Each row has a name. After each piece below comes the name of the row it's from, unless a question asks for something else. Each question is about the rows just above it.

Z_324: [ -36   61  -73    9 -110  111]
Z_285: [ 24  46  50 -89 -53  66]
Z_595: [ 77   4 -30  90 -35 -77]
Z_775: [ -95   52   34 -109  -34   50]
Z_47: [  13  -55   75   56  112 -108]
Z_441: [  72   44  -15   47 -105  -25]
Z_7: [ 91 -36  26  20 -12  47]
Z_153: [ 20  91 -35  47  26 -12]
Z_767: [ 11  23  27  -4 -79 -85]
Z_964: [ -15   47  -25   71   44 -105]
Z_259: [ -11 -103  -58   25  108  -18]
Which row holds these entries in another order? [ 91  20 -35 -12  26  47] | Z_153
[-105  -25  -15   44   47   71] is which row reordered? | Z_964

Z_989: [-36 -44  43  26  20 -26 -18]
Z_590: [ -42  -42   43   90   81   69 -100]
Z_410: [-26 -30  90 -14  39  30  94]
Z_944: [ 20  93 -79  80  91 -76  53]
Z_602: [-81 -50  93  96 -34 -42 -67]
Z_419: [ 89 -15 -17  83  64  -7 -49]
Z_376: [-41 -34  93 -81 -50 -67  96]
Z_211: [ 83 -49  -7  64 -14 -17  89]
Z_15: [ 64 -13  38  51  58 -85  89]
Z_571: [ 24 -34  51 -91 -73 -25  19]
[-42 -67 -81 -50  93  96 -34] is which row reordered? | Z_602
[-49  89 -15 -17  83  64  -7] is which row reordered? | Z_419

Z_375: [  48   30   40   -5  -20   73   52  -19  -13   19    1   13  -13   -5
  -33  -19    8   28  -33   66  -54  -25   37    0  100   22   -3  -17
  -28   19   -2    1   33  -34  -45  -25  -28 -117  -17   65    1   46
    1]
Z_810: [-30 -36   9 -83 -37 -16 -26  83 -31  34   1  -4 -11 -75  34  30 -40 -29
  49 -30  33  25 -34  35 -35  -7  24  36  31   1 -35 -29  -9 -55  20 -20
 -23  19  46 -68  13  51  83]
Z_874: [-35  -6  23 -20  20  18 -20  -1 -57  52   1  21 -43 -48 120  18  -7  24
 -15  42  54  71 -74  31  -5   9 -37   3   4 -22  17 -36  -5 -18  42  -1
 -34 104  -4 -11 -26 -35  52]
Z_397: [-59  25  31 -14  34  -9 -53 -24 -28  39 -16  52 -46 -25  82  26   4   7
 -15  26  75  12 -30  46 -29  -2 -21  24  27 -37  55 -50  -7   8  77 -25
 -42  95   8 -12 -21 -23  61]
Z_798: [-21  -2 -24   4 -25 -29  95 -53  61  27  52 -23 -25  39  26 -30  -7 -12
 -59 -16  25   8 -14  -9 -42  75 -46 -21 -50   8  24  26  31  77  46 -28
  13   7 -37  34  82 -15  55]
Z_565: [ 23  -5 -11  -1 -35 -20  17 -74  18  71 -36 -43 -26 -15  24  52  21  18
  52 -35  42  -7  42  -5  31  -4   4   1 104 -21  20 -48  -1   9   3 -34
 120 -22 -18 -57 -37  54  -6]
[ 13  51  83 -30 -36   9 -83 -37 -16 -26  83 -31  34   1  -4 -11 -75  34
  30 -40 -29  49 -30  33  25 -34  35 -35  -7  24  36  31   1 -35 -29  -9
 -55  20 -20 -23  19  46 -68] is which row reordered? | Z_810
[ 61 -23 -21 -12   8  95 -42 -25  77   8  -7 -50  55 -37  27  24 -21  -2
 -29  46 -30  12  75  26 -15   7   4  26  82 -25 -46  52 -16  39 -28 -24
 -53  -9  34 -14  31  25 -59] is which row reordered? | Z_397
Which row holds these entries in another order? [  28   -2  -34   65   66  -54    1  -28  -33   19   -5  -33   48  -28
    0  -25   52   -5  -19  -20  -17    1   30   73 -117  -13   22   40
    1   -3  -13  -17    8   13  100   19  -25   46  -45  -19   33   37
    1] | Z_375
[ -5 -18  42  -1 -34 104  -4 -11 -26 -35  52 -35  -6  23 -20  20  18 -20
  -1 -57  52   1  21 -43 -48 120  18  -7  24 -15  42  54  71 -74  31  -5
   9 -37   3   4 -22  17 -36] is which row reordered? | Z_874
Which row holds these entries in another order? [-59 -53 -50 -46 -42 -37 -30 -29 -28 -25 -25 -24 -23 -21 -21 -16 -15 -14
 -12  -9  -7  -2   4   7   8   8  12  24  25  26  26  27  31  34  39  46
  52  55  61  75  77  82  95] | Z_397
Put [-117  -54  -45  -34  -33  -33  -28  -28  -25  -25  -20  -19  -19  -17
  -17  -13  -13   -5   -5   -3   -2    0    1    1    1    1    8   13
   19   19   22   28   30   33   37   40   46   48   52   65   66   73
  100] back in order: which row is it? | Z_375

Z_941: [ 74  98 -19  32  71 -18  20 107 -17]
Z_162: [ 11  98   8  21 -54  46 -58 -23 -16]
Z_789: [ 32 107 -17 -18  71  98  21 -19  74]
[-19 -18 -17  20  32  71  74  98 107] is which row reordered? | Z_941
[-58 -54 -23 -16   8  11  21  46  98] is which row reordered? | Z_162
[ 74 -19  21  98  71 -18 -17 107  32] is which row reordered? | Z_789
Put [-18 -19  71 107  98  21 -17  74  32] back in order: which row is it? | Z_789
Which row holds these entries in another order? [107  71 -19  74  21 -17 -18  98  32] | Z_789

Z_539: [110  42 -35 113 -98  88 -70]
Z_25: [-70  43 -35 -98 113  88 110]
Z_201: [ 88 -70 -98 110  43 -35 113]
Z_788: [-98 110  43 -35 109 -39 115]
Z_850: [114 110 -35  88 -70  43 -98]
Z_625: [-98 110  43 -35 109 -96 115]
Which row holds these entries in another order? [-70 114 -35 -98  43  88 110] | Z_850
Which row holds these entries in another order? [-35 114 -98  43  88 110 -70] | Z_850
[115 -39 109 -35  43 110 -98] is which row reordered? | Z_788
Which row holds these entries in another order? [-98 -70 -35  42  88 110 113] | Z_539

